Here is a tiny trained network, its code and every weight. The questions are about switching its units off for an input and a class, where a switched-off unit gives its printed mean instead of its output.

import numpy as np


def w(rows, s, z=0):
    codes = np.array(rows[::2]) - 128.0
    scale = np.full(codes.shape[1], s)
    scale[-1] = z or s
    return codes * scale


def norm(h):
    return h / np.sqrt((h * h).mean(-1, keepdims=True) + 1e-5)


def f(y):
    return y / 2 * (1 + np.tanh(0.7978845608 * (y + 0.044715 * y**3)))


def log_softmax(a):
    a = a - a.max(-1, keepdims=True)
    return a - np.log(np.exp(a).sum(-1, keepdims=True))


def net(x, mask):
    res = np.array(x, float).reshape(1, 7) / 4 @ E
    u = 0
    for l in range(4):
        y = f(norm(res) @ A[l][:, :-1].T + A[l][:, -1])
        res = res + np.where(mask[u : u + 9], y, B[l][:, -1]) @ B[l][:, :-1]
        u += 9
    return log_softmax(norm(res)[-1] @ U[:, :-1].T + U[:, -1])


A, B = {}, {}
E = w([
[237,119,64,119,129,147,115],'x0',
[128,127,128,127,125,127,128],'x1',
[129,129,129,125,128,129,128],'x2',
[128,128,128,132,127,128,128],'x3',
[75,128,63,117,130,184,118],'x4',
[131,86,148,134,136,183,248],'x5',
[128,131,127,121,127,127,130],'x6',
],0.016)
A[0] = w([
[89,75,218,147,120,143,201,58],'L0N1',
[42,173,183,157,157,95,45,134],'L0N2',
[181,162,169,142,147,2,190,233],'L0N3',
[180,134,124,134,126,105,103,48],'L0N4',
[219,79,69,154,137,164,238,1],'L0N5',
[77,67,183,120,112,170,207,81],'L0N6',
[105,145,190,112,105,97,73,24],'L0N7',
[85,186,95,140,93,194,137,134],'L0N8',
[223,97,50,122,70,110,42,100],'L0N9',
],0.0089,0.0056)
B[0] = w([
[153,192,97,184,71,45,175,187],'L0N1',
[126,2,132,61,59,149,105,247],'L0N2',
[150,148,219,105,74,120,156,247],'L0N3',
[127,173,161,73,208,153,189,139],'L0N4',
[167,47,145,62,34,183,6,215],'L0N5',
[127,144,53,194,255,64,226,205],'L0N6',
[129,93,186,109,111,142,118,154],'L0N7',
[64,87,107,91,145,95,183,182],'L0N8',
[129,228,99,171,213,68,203,254],'L0N9',
],0.0085,0.0067)
A[1] = w([
[168,102,195,120,168,112,106,110],'L1N1',
[124,38,196,123,71,202,51,3],'L1N2',
[211,143,192,150,104,94,68,147],'L1N3',
[24,92,140,92,94,1,90,90],'L1N4',
[165,248,156,163,100,175,115,76],'L1N5',
[168,86,143,128,160,182,141,67],'L1N6',
[35,123,182,100,57,128,46,131],'L1N7',
[177,45,149,156,99,75,122,72],'L1N8',
[163,86,93,84,139,123,176,123],'L1N9',
],0.0091,0.0063)
B[1] = w([
[174,109,176,108,154,131,115,159],'L1N1',
[140,209,85,192,189,56,166,189],'L1N2',
[89,3,189,63,165,82,212,248],'L1N3',
[224,112,114,96,102,195,154,253],'L1N4',
[102,95,131,114,195,114,127,149],'L1N5',
[65,191,145,80,2,156,137,129],'L1N6',
[231,125,89,166,109,229,180,243],'L1N7',
[161,179,198,172,74,189,132,160],'L1N8',
[57,106,197,127,93,129,48,182],'L1N9',
],0.0081,0.0053)
A[2] = w([
[181,116,171,109,109,99,176,144],'L2N1',
[181,178,148,129,128,158,120,48],'L2N2',
[149,136,185,98,102,150,125,90],'L2N3',
[146,51,147,80,63,212,100,153],'L2N4',
[119,84,74,165,102,180,146,68],'L2N5',
[71,181,125,191,169,49,136,1],'L2N6',
[140,155,100,87,186,76,135,183],'L2N7',
[147,121,162,143,80,124,155,93],'L2N8',
[115,116,7,126,116,174,97,232],'L2N9',
],0.014,0.0036)
B[2] = w([
[154,165,125,173,169,128,70,205],'L2N1',
[137,72,120,143,113,120,132,134],'L2N2',
[110,80,104,197,158,175,85,164],'L2N3',
[163,146,108,42,105,182,158,253],'L2N4',
[128,149,88,91,150,115,152,181],'L2N5',
[155,122,124,70,67,184,91,170],'L2N6',
[114,124,157,152,175,114,92,179],'L2N7',
[103,146,137,162,94,119,97,163],'L2N8',
[39,251,77,106,154,130,96,229],'L2N9',
],0.014)
A[3] = w([
[76,112,66,100,152,78,146,116],'L3N1',
[57,164,124,208,105,91,79,131],'L3N2',
[220,122,134,109,90,138,91,66],'L3N3',
[82,165,176,195,102,86,135,3],'L3N4',
[202,4,152,139,42,163,120,56],'L3N5',
[15,145,27,122,108,209,165,139],'L3N6',
[184,158,172,206,137,82,71,87],'L3N7',
[48,143,66,177,175,86,110,165],'L3N8',
[168,150,188,157,71,83,166,70],'L3N9',
],0.014,0.0061)
B[3] = w([
[134,79,151,152,82,183,123,167],'L3N1',
[127,224,165,226,114,106,205,145],'L3N2',
[124,63,254,222,80,181,120,168],'L3N3',
[121,218,83,148,126,140,194,134],'L3N4',
[144,132,181,167,64,211,105,178],'L3N5',
[154,42,104,91,180,54,112,250],'L3N6',
[95,65,79,37,141,94,156,178],'L3N7',
[100,52,239,237,27,182,116,180],'L3N8',
[167,220,57,112,74,139,147,151],'L3N9',
],0.011,0.017)
U = w([
[214,109,210,133,72,190,122,186],'0',
[106,125,31,24,122,166,120,184],'1',
[184,108,170,114,207,28,99,79],'2',
[57,201,119,216,148,106,71,122],'3',
[160,220,130,184,94,70,205,149],'4',
[59,6,105,170,120,100,182,5],'5',
],0.022,0.0024)

Each question gives the input, the list of numbers given to net, and the class t.
The units are the neurons (one row each of A and B). Each row of codes is followed by its name. A weight is (code - 128) times the scale printed after its matrix; where a second scale follows, it is the last column's (A, B and U).
mask holds one flag per neuron, layer by layer. A switched-off neuron (its flag False) gives its mean, the last column of its row in B, instead of its output. The means were averaged over made-up inputs and are rounded, as every weight is.
A unit's drop is (log p(t) with every unit on - log p(t) with that unit switched off) / (log p(t) with every unit on - log p(t) with every unit switched off).
most important unit: the unit with the biggest drop
top k neurons: the k neurons with the biggest drops, biggest first
top k neurons in layer l: the k neurons of layer l with the biggest drops, biggest first
drop of u: that unit's drop, to one decimal
input [5,5,0,-8,1,-2,2], class 3: top 2 neurons : L0N3, L3N6
input [7,3,-3,-7,1,-1,-4], class 3: most important unit : L0N9
input [1,4,-3,7,8,-4,-5], class 3: top 3 neurons : L2N9, L0N5, L2N4
input [2,5,6,-6,-3,-7,0], class 2: top 2 neurons : L0N9, L2N9
input [2,5,-2,-2,4,0,8], class 3: top 3 neurons : L2N9, L0N2, L2N4
input [5,1,7,8,-6,0,7], class 2: top 2 neurons : L0N9, L0N2
input [4,-5,5,6,8,0,3], class 3: top 3 neurons : L2N9, L0N2, L2N4
input [-8,-5,-5,6,7,2,8], class 5: top 2 neurons : L0N6, L2N4
input [2,2,1,-6,1,-7,3], class 3: top 3 neurons : L0N9, L0N3, L2N4
input [0,2,7,-4,4,7,-5], class 5: top 4 neurons : L0N6, L0N2, L0N1, L2N4
input [7,0,-2,5,-6,0,4], class 2: top 3 neurons : L0N9, L0N2, L2N4
input [3,3,-4,3,1,-2,-6], class 3: top 2 neurons in layer 2 : L2N4, L2N7
input [5,7,-3,-8,4,-4,0], class 3: drop of L2N4 : 0.1
input [-1,-3,-3,7,8,6,-7], class 5: drop of L2N4 : 0.2
input [-6,-6,1,4,0,-7,-1], class 0: drop of L0N7 : 0.3
input [-4,-4,-7,6,-8,-7,-7], class 0: drop of L3N9 : 0.0
input [2,1,0,-6,-5,-6,0], class 2: top neuron in layer 0 : L0N9
